Here is a tiny trained network, its code and every weight. The questions are about switching its units off for an input and a class, where a switched-off unit gives its printed mean instead of its output.

import numpy as np


def w(rows, s, z=0):
    codes = np.array(rows[::2]) - 128.0
    scale = np.full(codes.shape[1], s)
    scale[-1] = z or s
    return codes * scale


def f(y):
    return np.maximum(y, 0)


def log_softmax(a):
    a = a - a.max(-1, keepdims=True)
    return a - np.log(np.exp(a).sum(-1, keepdims=True))


def net(x, mask):
    res = np.array(x, float).reshape(1, 2) / 4 @ E
    y = f(res @ A[0][:, :-1].T + A[0][:, -1])
    res = res + np.where(mask, y, B[0][:, -1]) @ B[0][:, :-1]
    return log_softmax(res[-1] @ U[:, :-1].T + U[:, -1])


A, B = {}, {}
E = w([
[111,207,149,133,65,43,239,152],'x0',
[125,126,247,87,218,140,206,147],'x1',
],0.012)
A[0] = w([
[113,215,148,134,36,24,246,141,100],'n1',
[123,154,218,112,163,99,236,135,118],'n2',
[130,188,51,114,195,162,175,59,105],'n3',
[128,125,89,138,97,129,103,131,53],'n4',
[132,142,126,126,94,104,165,122,248],'n5',
[141,118,100,113,127,141,165,113,111],'n6',
[119,179,46,144,2,64,132,125,105],'n7',
[115,149,179,108,158,116,170,136,74],'n8',
[172,83,69,130,76,172,251,123,98],'n9',
],0.015)
B[0] = w([
[118,98,214,116,154,151,29,89,253],'n1',
[158,112,87,142,68,140,184,126,218],'n2',
[108,207,130,145,132,151,144,84,128],'n3',
[180,83,135,112,175,149,179,87,147],'n4',
[82,212,3,125,233,98,167,233,207],'n5',
[137,145,145,126,123,116,117,136,129],'n6',
[169,101,122,139,59,135,202,104,225],'n7',
[165,103,106,132,134,106,179,78,163],'n8',
[132,89,102,128,138,130,111,100,149],'n9',
],0.027,0.025)
U = w([
[189,99,93,148,115,135,248,120,99],'0',
[127,75,123,96,231,193,57,90,160],'1',
[81,223,76,132,182,86,180,246,245],'2',
[106,195,185,181,100,134,119,115,77],'3',
[97,122,164,111,57,103,124,162,83],'4',
[87,132,176,112,81,120,98,140,85],'5',
],0.014,0.012)

Each question gives the input, the list of numbers given to net, and the class t.
The units are the neurons (one row each of A and B). Each row of codes is followed by its name. A weight is (code - 128) times the scale printed after its matrix; where a second scale follows, it is the last column's (A, B and U).
mask holds one flag per neuron, in row order. A switched-off neuron (its flag False) gives its mean, the last column of its row in B, instead of its output. The means were averaged over made-up inputs and are rounded, as every weight is.
A unit's drop is (log p(t) with every unit on - log p(t) with that unit switched off) / (log p(t) with every unit on - log p(t) with every unit switched off).
The circuit of an input: a set's keep is (log p(t) with only the set's units on - log p(t) with every unit switched off) / (log p(t) with every unit on - log p(t) with every unit switched off). Starting from all 9 units, units are removed one at a time, each time the one whose removal leaves the highest keep (on an exact tie, the one counted first), for as long as the keep stays at least 0.8.
circuit, biggest first: the units of the circuit, biggest drop first
k most important neurons: the k neurons with the biggest drops, biggest first
drop of u: that unit's drop, to one decimal
input [-1,3], class 2: 2 most important neurons -> n7, n1
input [-4,-1], class 1: 3 most important neurons -> n5, n7, n2
input [-6,-3], class 1: circuit, biggest first -> n2
input [-2,2], class 2: circuit, biggest first -> n1, n7
input [-2,0], class 2: circuit, biggest first -> n1, n7
input [3,-3], class 2: 2 most important neurons -> n5, n2
input [-7,8], class 0: 2 most important neurons -> n1, n5
input [8,-7], class 1: 2 most important neurons -> n1, n2
input [-2,-1], class 2: 2 most important neurons -> n1, n7
input [-2,3], class 2: drop of n1 -> 1.7
input [6,-5], class 1: drop of n2 -> 0.7
input [0,1], class 2: drop of n1 -> 0.5
